In the rows, 128 means zero.
171; 182; 108; 71; 115; 177; 135; 121; 93; 152; 127; 207; 81; 146; 103; 116; 73; 144; 132; 154; 75; 120; 101; 161; 146; 199; 135; 114; 67; 129; 153; 95 : q_107
170; 176; 82; 110; 141; 155; 120; 167; 103; 141; 182; 242; 92; 156; 116; 205; 132; 131; 126; 124; 158; 154; 115; 157; 150; 154; 162; 138; 88; 113; 138; 141 : q_107
164; 113; 153; 150; 110; 145; 146; 91; 120; 110; 140; 133; 83; 128; 71; 129; 160; 122; 137; 165; 84; 108; 150; 155; 125; 147; 151; 146; 127; 137; 125; 119 : q_813
173; 160; 78; 86; 106; 133; 117; 162; 128; 89; 99; 237; 112; 116; 112; 187; 108; 156; 97; 140; 141; 109; 173; 155; 155; 172; 122; 151; 128; 140; 116; 117 : q_107
165; 160; 133; 111; 111; 141; 123; 121; 109; 120; 170; 158; 80; 149; 109; 134; 68; 150; 141; 150; 88; 143; 114; 128; 127; 153; 141; 93; 92; 122; 168; 107 : q_169
152; 108; 135; 150; 142; 102; 133; 80; 109; 106; 165; 116; 128; 134; 105; 113; 157; 134; 141; 138; 104; 134; 142; 118; 99; 140; 129; 121; 151; 128; 126; 119 : q_169
166; 141; 93; 95; 124; 115; 86; 125; 124; 79; 136; 172; 117; 123; 110; 145; 146; 158; 115; 132; 169; 123; 178; 149; 129; 144; 135; 149; 150; 139; 93; 113 : q_169
121; 90; 90; 146; 154; 73; 131; 126; 147; 133; 156; 146; 129; 145; 135; 181; 167; 102; 110; 123; 189; 123; 123; 98; 171; 120; 133; 141; 150; 126; 156; 179 : q_524
138; 118; 83; 116; 155; 190; 151; 72; 164; 136; 144; 153; 123; 138; 141; 99; 158; 153; 128; 124; 107; 113; 127; 139; 124; 155; 124; 141; 84; 107; 158; 89 : q_813
172; 167; 107; 87; 106; 132; 132; 114; 128; 117; 156; 170; 97; 140; 106; 113; 85; 144; 124; 144; 120; 129; 136; 127; 142; 176; 129; 103; 105; 129; 159; 108 : q_169
131; 85; 77; 131; 133; 97; 145; 119; 138; 163; 146; 159; 147; 160; 132; 173; 161; 117; 101; 108; 187; 119; 97; 107; 150; 109; 129; 120; 146; 118; 159; 186 : q_524
184; 131; 89; 129; 131; 137; 100; 131; 122; 90; 94; 149; 119; 115; 97; 139; 122; 136; 120; 132; 154; 104; 160; 154; 153; 171; 144; 212; 117; 146; 129; 103 : q_813
150; 117; 70; 78; 132; 186; 134; 66; 119; 148; 157; 144; 99; 148; 143; 131; 165; 177; 119; 126; 94; 125; 107; 139; 118; 170; 120; 109; 79; 89; 184; 120 : q_107
174; 115; 106; 100; 123; 126; 85; 168; 127; 87; 100; 165; 138; 125; 95; 135; 133; 144; 110; 130; 140; 129; 161; 143; 111; 176; 132; 155; 126; 143; 118; 117 : q_92
147; 113; 149; 137; 137; 109; 146; 36; 117; 119; 130; 148; 122; 153; 87; 100; 148; 140; 128; 132; 99; 128; 139; 138; 132; 163; 155; 131; 147; 135; 132; 110 : q_417
118; 69; 77; 129; 125; 94; 128; 140; 139; 141; 139; 136; 146; 145; 143; 164; 176; 113; 111; 107; 194; 121; 119; 112; 180; 105; 123; 149; 124; 120; 161; 175 : q_92
111; 101; 81; 136; 138; 77; 135; 125; 125; 151; 150; 142; 123; 163; 129; 183; 174; 117; 113; 127; 180; 99; 105; 107; 181; 116; 119; 138; 130; 126; 154; 170 : q_524
111; 62; 79; 138; 134; 84; 125; 127; 135; 126; 169; 172; 135; 162; 132; 180; 198; 113; 114; 125; 181; 122; 123; 121; 160; 107; 127; 134; 137; 119; 130; 166 : q_92
141; 112; 148; 112; 125; 131; 134; 87; 123; 129; 136; 82; 143; 132; 98; 122; 200; 137; 161; 124; 122; 112; 162; 107; 143; 139; 130; 139; 147; 125; 125; 128 : q_158
160; 105; 119; 146; 111; 127; 149; 59; 121; 103; 187; 123; 101; 121; 106; 108; 176; 103; 160; 167; 124; 101; 155; 121; 136; 137; 123; 145; 162; 122; 117; 140 : q_813
167; 102; 75; 88; 119; 194; 145; 98; 168; 136; 156; 117; 132; 148; 141; 118; 154; 151; 121; 135; 101; 132; 124; 113; 109; 160; 115; 81; 71; 95; 184; 115 : q_235
176; 122; 109; 91; 105; 161; 87; 164; 156; 91; 116; 148; 135; 118; 102; 165; 151; 143; 115; 132; 159; 125; 170; 140; 137; 148; 142; 157; 158; 146; 125; 119 : q_92
123; 98; 74; 117; 116; 86; 135; 137; 136; 126; 153; 137; 137; 163; 132; 212; 169; 112; 97; 128; 220; 117; 132; 120; 159; 113; 142; 128; 152; 129; 120; 167 : q_668
180; 125; 114; 87; 109; 200; 130; 117; 143; 135; 178; 182; 92; 131; 101; 89; 80; 122; 143; 162; 91; 146; 120; 127; 143; 159; 142; 105; 93; 118; 193; 107 : q_92
162; 88; 88; 144; 134; 118; 148; 95; 101; 130; 148; 127; 116; 118; 68; 98; 154; 102; 118; 143; 152; 126; 166; 127; 105; 161; 113; 148; 143; 130; 181; 113 : q_453
166; 146; 122; 95; 129; 150; 126; 120; 97; 144; 148; 201; 86; 155; 84; 101; 63; 140; 138; 166; 80; 121; 105; 124; 109; 164; 136; 92; 101; 127; 164; 110 : q_524
106; 96; 77; 148; 149; 87; 137; 116; 161; 139; 130; 141; 135; 134; 140; 177; 176; 89; 105; 119; 194; 103; 124; 118; 179; 107; 141; 178; 153; 135; 132; 159 : q_813
126; 115; 77; 102; 140; 139; 88; 185; 138; 80; 100; 158; 112; 124; 102; 163; 117; 150; 109; 148; 146; 90; 149; 160; 106; 137; 114; 161; 137; 147; 93; 91 : q_459
136; 145; 80; 161; 147; 128; 112; 193; 87; 154; 130; 196; 113; 160; 99; 207; 112; 129; 103; 111; 148; 131; 111; 168; 139; 132; 131; 199; 55; 117; 139; 143 : q_158
113; 82; 68; 137; 135; 56; 131; 129; 149; 107; 169; 152; 156; 156; 128; 159; 185; 97; 132; 128; 230; 119; 135; 134; 191; 116; 121; 153; 173; 145; 75; 150 : q_459
156; 99; 126; 126; 135; 128; 136; 86; 117; 113; 157; 110; 136; 137; 84; 146; 165; 131; 137; 149; 117; 121; 148; 105; 127; 136; 154; 126; 158; 120; 127; 123 : q_668
159; 139; 74; 122; 158; 108; 102; 150; 113; 119; 189; 204; 104; 145; 107; 187; 99; 106; 118; 121; 187; 142; 105; 112; 123; 131; 164; 135; 136; 119; 153; 145 : q_169
156; 132; 89; 109; 147; 146; 122; 148; 114; 163; 140; 188; 110; 154; 118; 174; 125; 105; 120; 116; 170; 128; 120; 119; 141; 132; 171; 136; 104; 114; 149; 172 : q_235
149; 118; 139; 79; 98; 173; 142; 129; 132; 117; 151; 179; 84; 143; 130; 129; 93; 134; 172; 151; 106; 114; 133; 131; 158; 135; 130; 77; 66; 116; 145; 112 : q_158
152; 163; 103; 95; 148; 146; 81; 172; 152; 100; 66; 138; 148; 131; 123; 210; 142; 119; 110; 114; 182; 79; 157; 121; 116; 172; 149; 177; 179; 160; 81; 116 : q_235
164; 129; 70; 136; 155; 137; 117; 174; 116; 143; 176; 203; 93; 137; 100; 206; 125; 84; 128; 120; 181; 142; 114; 140; 159; 158; 162; 143; 97; 112; 154; 165 : q_453
115; 81; 86; 136; 125; 76; 125; 131; 127; 137; 116; 124; 150; 155; 136; 174; 152; 96; 94; 119; 202; 112; 120; 109; 134; 105; 126; 135; 147; 132; 130; 162 : q_235
163; 137; 77; 128; 155; 143; 116; 154; 111; 167; 176; 216; 96; 155; 99; 193; 134; 100; 128; 120; 171; 159; 119; 152; 159; 150; 175; 141; 102; 119; 147; 157 : q_453
106; 95; 86; 136; 132; 85; 143; 107; 153; 129; 132; 128; 128; 136; 137; 180; 191; 94; 104; 127; 184; 103; 124; 131; 173; 100; 133; 144; 162; 135; 121; 174 : q_417
161; 152; 84; 146; 150; 134; 123; 149; 119; 145; 154; 203; 94; 151; 103; 192; 121; 99; 119; 117; 179; 122; 108; 147; 168; 153; 177; 190; 98; 122; 145; 155 : q_813
153; 170; 96; 142; 140; 118; 121; 160; 114; 150; 135; 204; 99; 156; 96; 186; 106; 106; 105; 112; 162; 124; 96; 157; 155; 171; 169; 176; 80; 121; 127; 157 : q_813
101; 77; 73; 120; 143; 117; 129; 155; 140; 132; 116; 151; 119; 142; 121; 176; 168; 136; 105; 110; 193; 99; 134; 146; 162; 92; 133; 161; 131; 126; 129; 157 : q_459
172; 122; 151; 123; 104; 142; 151; 90; 100; 125; 167; 99; 136; 148; 85; 123; 171; 137; 157; 153; 131; 135; 167; 124; 117; 126; 150; 112; 164; 134; 120; 120 : q_668
186; 94; 50; 126; 137; 120; 87; 216; 115; 125; 129; 146; 106; 98; 136; 221; 107; 87; 126; 139; 175; 144; 163; 118; 111; 127; 134; 157; 162; 136; 152; 215 : q_453
173; 118; 68; 83; 95; 75; 89; 135; 136; 97; 71; 150; 161; 138; 133; 157; 69; 145; 103; 139; 176; 112; 176; 88; 174; 158; 117; 156; 166; 157; 141; 129 : q_235
167; 129; 100; 91; 92; 155; 104; 204; 178; 76; 100; 165; 148; 108; 130; 167; 118; 117; 97; 155; 164; 127; 179; 145; 71; 120; 112; 99; 157; 152; 76; 109 : q_235
160; 136; 85; 76; 119; 140; 74; 146; 134; 102; 89; 153; 137; 126; 111; 171; 145; 153; 119; 133; 153; 104; 180; 151; 147; 158; 125; 187; 147; 151; 83; 116 : q_158
143; 110; 133; 128; 132; 158; 138; 95; 131; 114; 173; 122; 110; 134; 92; 116; 170; 143; 155; 138; 123; 124; 156; 136; 127; 130; 140; 135; 159; 120; 118; 125 : q_459
220; 149; 155; 160; 129; 218; 126; 129; 129; 134; 215; 207; 51; 115; 89; 159; 60; 68; 148; 137; 129; 206; 126; 184; 136; 180; 202; 131; 97; 112; 156; 156 : q_453
108; 95; 74; 149; 130; 71; 132; 125; 136; 129; 142; 132; 136; 148; 151; 192; 183; 104; 122; 125; 198; 95; 123; 116; 174; 98; 124; 163; 153; 131; 114; 168 : q_813
97; 77; 78; 119; 138; 99; 126; 119; 149; 137; 132; 129; 150; 144; 150; 186; 196; 112; 115; 107; 187; 101; 128; 116; 160; 108; 114; 148; 139; 120; 110; 164 : q_158
126; 97; 156; 123; 123; 121; 141; 82; 121; 126; 134; 97; 136; 118; 102; 106; 163; 123; 160; 132; 112; 112; 154; 100; 155; 118; 125; 132; 137; 119; 135; 129 : q_158
99; 101; 72; 117; 139; 85; 133; 120; 126; 150; 134; 130; 142; 159; 133; 206; 176; 110; 96; 120; 221; 97; 128; 106; 165; 96; 145; 153; 173; 131; 125; 167 : q_668
87; 106; 86; 117; 136; 97; 131; 135; 142; 154; 135; 130; 132; 149; 135; 186; 188; 101; 113; 114; 190; 99; 120; 121; 176; 107; 119; 152; 122; 124; 124; 160 : q_158
167; 132; 93; 100; 103; 145; 98; 146; 127; 85; 90; 169; 124; 135; 105; 173; 132; 144; 97; 138; 165; 89; 173; 153; 108; 157; 125; 153; 139; 144; 90; 108 : q_235
170; 146; 136; 105; 100; 151; 130; 104; 133; 140; 153; 154; 95; 155; 108; 120; 75; 143; 132; 155; 100; 138; 109; 132; 157; 166; 136; 100; 106; 132; 173; 117 : q_524
143; 107; 119; 118; 128; 139; 125; 66; 150; 122; 183; 130; 98; 152; 112; 158; 174; 153; 120; 144; 101; 137; 133; 131; 123; 131; 148; 103; 148; 123; 145; 120 : q_169
172; 141; 93; 104; 112; 146; 96; 157; 111; 101; 102; 139; 135; 136; 104; 190; 135; 160; 103; 132; 169; 115; 172; 157; 125; 143; 143; 172; 145; 143; 99; 121 : q_668
152; 96; 89; 95; 139; 187; 138; 68; 135; 129; 144; 145; 124; 161; 143; 94; 125; 176; 133; 102; 106; 113; 108; 112; 116; 200; 114; 119; 65; 90; 210; 101 : q_92
113; 90; 75; 141; 136; 107; 132; 111; 131; 125; 160; 154; 144; 122; 156; 195; 184; 120; 106; 110; 179; 130; 119; 122; 155; 93; 121; 143; 152; 104; 133; 164 : q_107
167; 130; 139; 86; 104; 166; 142; 134; 129; 137; 149; 179; 96; 137; 97; 80; 70; 122; 140; 147; 103; 145; 123; 119; 138; 163; 143; 90; 81; 122; 198; 115 : q_92
132; 116; 178; 121; 109; 137; 135; 83; 134; 139; 136; 105; 118; 136; 105; 114; 151; 125; 132; 150; 103; 141; 164; 110; 110; 104; 152; 94; 168; 130; 132; 128 : q_235
139; 97; 142; 104; 134; 141; 134; 89; 134; 124; 132; 126; 132; 129; 94; 121; 193; 128; 157; 135; 121; 109; 169; 118; 145; 129; 141; 135; 146; 133; 114; 117 : q_158
178; 121; 159; 139; 117; 151; 148; 147; 130; 105; 110; 154; 143; 110; 74; 110; 139; 123; 144; 126; 126; 122; 152; 138; 99; 122; 156; 124; 133; 136; 120; 103 : q_813
187; 138; 115; 119; 124; 212; 144; 97; 152; 96; 202; 199; 111; 113; 126; 122; 114; 113; 150; 165; 83; 155; 116; 161; 116; 166; 129; 97; 111; 117; 120; 78 : q_107
125; 68; 61; 134; 158; 87; 119; 99; 143; 87; 158; 135; 129; 130; 141; 162; 203; 98; 132; 135; 191; 106; 123; 129; 188; 111; 134; 150; 125; 123; 118; 142 : q_417
81; 95; 68; 113; 151; 61; 93; 134; 118; 169; 128; 117; 156; 132; 121; 159; 157; 91; 84; 100; 202; 111; 89; 77; 156; 102; 131; 172; 171; 112; 158; 194 : q_92
166; 168; 93; 93; 113; 143; 105; 146; 121; 109; 95; 186; 168; 122; 124; 162; 183; 159; 99; 101; 178; 125; 165; 184; 112; 157; 121; 162; 162; 142; 47; 120 : q_107
88; 127; 72; 104; 107; 63; 117; 164; 167; 114; 181; 121; 169; 125; 135; 169; 212; 107; 119; 139; 204; 115; 107; 114; 201; 50; 101; 88; 145; 127; 79; 123 : q_169
114; 98; 62; 139; 143; 66; 148; 126; 152; 158; 129; 129; 152; 128; 132; 171; 189; 82; 114; 128; 172; 93; 123; 90; 188; 110; 128; 168; 164; 131; 127; 194 : q_813
